Here is a tiny trained network, its code and every weight. The questions are about switching its units off for an input and a class, where a switched-off unit gives its printed mean instead of its output.

import numpy as np


def w(rows, s, z=0):
    codes = np.array(rows[::2]) - 128.0
    scale = np.full(codes.shape[1], s)
    scale[-1] = z or s
    return codes * scale


def norm(h):
    return h / np.sqrt((h * h).mean(-1, keepdims=True) + 1e-5)


def f(y):
    return np.maximum(y, 0)


def log_softmax(a):
    a = a - a.max(-1, keepdims=True)
    return a - np.log(np.exp(a).sum(-1, keepdims=True))


def net(x, mask):
    res = np.array(x, float).reshape(1, 6) / 4 @ E
    u = 0
    for l in range(4):
        y = f(norm(res) @ A[l][:, :-1].T + A[l][:, -1])
        res = res + np.where(mask[u : u + 8], y, B[l][:, -1]) @ B[l][:, :-1]
        u += 8
    return log_softmax(norm(res)[-1] @ U[:, :-1].T + U[:, -1])


A, B = {}, {}
E = w([
[104,177,189,78,89,217],'x0',
[196,253,97,153,112,93],'x1',
[93,167,187,185,215,96],'x2',
[209,81,98,178,166,216],'x3',
[107,161,94,63,192,139],'x4',
[126,126,129,132,127,128],'x5',
],0.0067)
A[0] = w([
[111,176,171,37,79,1,2],'0.n1',
[120,106,14,96,77,124,45],'0.n2',
[117,163,175,132,142,63,131],'0.n3',
[182,46,83,79,146,51,77],'0.n4',
[22,97,161,71,88,54,199],'0.n5',
[169,95,114,123,143,45,64],'0.n6',
[98,155,40,34,224,146,94],'0.n7',
[103,56,135,135,163,154,105],'0.n8',
],0.0088,0.007)
B[0] = w([
[79,5,124,85,86,131,170],'0.n1',
[24,191,76,168,139,227,162],'0.n2',
[73,67,86,112,120,116,177],'0.n3',
[79,117,135,249,221,135,176],'0.n4',
[172,45,121,137,160,194,253],'0.n5',
[88,82,71,185,173,54,152],'0.n6',
[181,60,211,254,19,75,189],'0.n7',
[215,142,131,114,224,85,176],'0.n8',
],0.0083,0.0072)
A[1] = w([
[174,79,133,150,104,146,166],'1.n1',
[117,167,220,37,103,198,2],'1.n2',
[81,9,189,144,136,110,168],'1.n3',
[17,158,95,61,38,27,67],'1.n4',
[127,126,135,73,78,192,147],'1.n5',
[152,123,181,2,157,57,65],'1.n6',
[162,163,243,121,228,35,117],'1.n7',
[81,138,92,207,211,130,182],'1.n8',
],0.0085,0.0035)
B[1] = w([
[148,189,226,168,157,125,203],'1.n1',
[63,193,254,187,228,132,152],'1.n2',
[87,155,151,97,46,113,254],'1.n3',
[171,73,213,24,164,154,148],'1.n4',
[21,150,173,152,171,135,170],'1.n5',
[175,120,194,148,38,27,130],'1.n6',
[83,133,93,127,88,185,165],'1.n7',
[92,168,130,58,115,151,209],'1.n8',
],0.0082,0.0097)
A[2] = w([
[47,5,170,54,181,215,101],'2.n1',
[158,131,167,162,61,90,2],'2.n2',
[28,141,89,137,124,177,119],'2.n3',
[188,169,156,122,170,143,166],'2.n4',
[203,150,140,164,212,169,127],'2.n5',
[169,236,102,60,76,82,213],'2.n6',
[146,31,2,159,163,47,67],'2.n7',
[83,168,201,97,131,184,251],'2.n8',
],0.0089,0.002)
B[2] = w([
[174,181,130,94,128,80,253],'2.n1',
[125,142,166,187,92,144,145],'2.n2',
[161,173,104,85,80,148,181],'2.n3',
[111,37,159,162,159,147,154],'2.n4',
[81,38,101,66,91,117,167],'2.n5',
[244,114,117,193,214,76,142],'2.n6',
[73,122,205,162,216,164,156],'2.n7',
[124,104,41,176,150,103,230],'2.n8',
],0.011)
A[3] = w([
[75,93,126,144,179,128,108],'3.n1',
[131,10,83,86,139,204,5],'3.n2',
[176,142,94,137,60,254,159],'3.n3',
[181,111,135,138,157,206,46],'3.n4',
[214,121,113,129,144,155,161],'3.n5',
[141,100,219,21,119,125,133],'3.n6',
[173,208,187,107,92,99,174],'3.n7',
[143,68,156,168,122,42,206],'3.n8',
],0.0098,0.0033)
B[3] = w([
[79,228,164,89,94,131,195],'3.n1',
[114,95,97,75,38,129,176],'3.n2',
[78,202,99,70,115,1,181],'3.n3',
[69,92,214,99,159,125,148],'3.n4',
[171,118,130,56,205,80,164],'3.n5',
[182,109,113,154,213,179,225],'3.n6',
[88,118,57,189,115,139,193],'3.n7',
[196,191,97,150,82,221,254],'3.n8',
],0.0072,0.007)
U = w([
[46,132,154,182,197,131,100],'0',
[234,113,122,147,193,107,149],'1',
[121,6,161,84,92,116,113],'2',
[126,191,66,121,101,79,96],'3',
[159,145,114,148,110,122,253],'4',
[173,152,157,210,60,113,45],'5',
],0.015,0.0066)

Each question gives the input, the list of numbers given to net, and the class t.
The units are the neurons (one row each of A and B). Each row of codes is followed by its name. A weight is (code - 128) times the scale printed after its matrix; where a second scale follows, it is the last column's (A, B and U).
mask holds one flag per neuron, layer by layer. A switched-off neuron (its flag False) gives its mean, the last column of its row in B, instead of its output. The means were averaged over made-up inputs and are rounded, as every weight is.
A unit's drop is (log p(t) with every unit on - log p(t) with that unit switched off) / (log p(t) with every unit on - log p(t) with every unit switched off).
The circuit of an input: a set's keep is (log p(t) with only the set's units on - log p(t) with every unit switched off) / (log p(t) with every unit on - log p(t) with every unit switched off). Starting from the 12 units with the biggest drops (on a tie, the unit counted first), units are removed one at a time, each time the one whose removal leaves the highest keep (on an exact tie, the one counted first), for as long as the keep stays at least 0.8.
units of the circuit, in order: the units of the circuit, biggest drop first
unit that matters most: the unit with the biggest drop
k most important neurons: the k neurons with the biggest drops, biggest first
top k neurons in layer l: the k neurons of layer l with the biggest drops, biggest first
input [6,-2,-7,-5,-7,2], class 3: unit that matters most -> 0.n5
input [-2,5,1,6,-5,4], class 2: top 2 neurons in layer 2 -> 2.n5; 2.n1
input [-3,-8,6,-2,3,8], class 1: units of the circuit, in order -> 0.n5; 2.n1
input [4,-8,7,-2,-3,-2], class 1: units of the circuit, in order -> 0.n5; 2.n1; 3.n6
input [1,-4,4,5,-4,6], class 4: 2 most important neurons -> 0.n5; 2.n8
input [-7,-8,1,-5,8,-3], class 1: 2 most important neurons -> 0.n5; 2.n1
input [3,7,-2,3,8,6], class 5: top 2 neurons in layer 3 -> 3.n6; 3.n8
input [0,2,5,-8,-7,-5], class 2: units of the circuit, in order -> 0.n1; 1.n4
input [-7,2,-6,8,3,-6], class 2: units of the circuit, in order -> 2.n5; 3.n2
input [-4,-2,-7,4,5,-1], class 3: units of the circuit, in order -> 0.n2; 3.n3
input [-2,-6,5,8,-1,2], class 2: top 2 neurons in layer 2 -> 2.n5; 2.n4
input [-8,1,-5,-8,-3,-8], class 0: units of the circuit, in order -> 2.n7; 0.n4
input [-4,-7,-8,-3,-4,-2], class 3: 4 most important neurons -> 0.n2; 1.n3; 2.n3; 1.n8
input [0,1,-7,-5,8,-2], class 5: units of the circuit, in order -> 0.n7
input [6,-1,8,-7,-4,-4], class 3: units of the circuit, in order -> 2.n7; 1.n1; 2.n3
input [0,5,3,-2,2,-5], class 1: 2 most important neurons -> 1.n4; 0.n5
input [7,5,1,7,-3,-1], class 0: 3 most important neurons -> 0.n5; 0.n8; 1.n2
input [-6,1,0,0,2,-4], class 0: units of the circuit, in order -> 0.n6; 2.n7
input [-7,6,1,-3,7,1], class 0: units of the circuit, in order -> 2.n7; 2.n1; 1.n1
input [4,-8,8,5,-2,8], class 1: unit that matters most -> 2.n1
input [0,-7,-7,5,-3,1], class 1: units of the circuit, in order -> 2.n1; 0.n8
input [-1,-5,6,-3,7,3], class 5: 2 most important neurons -> 0.n7; 1.n3
input [8,7,-3,6,7,0], class 0: 2 most important neurons -> 1.n2; 1.n5
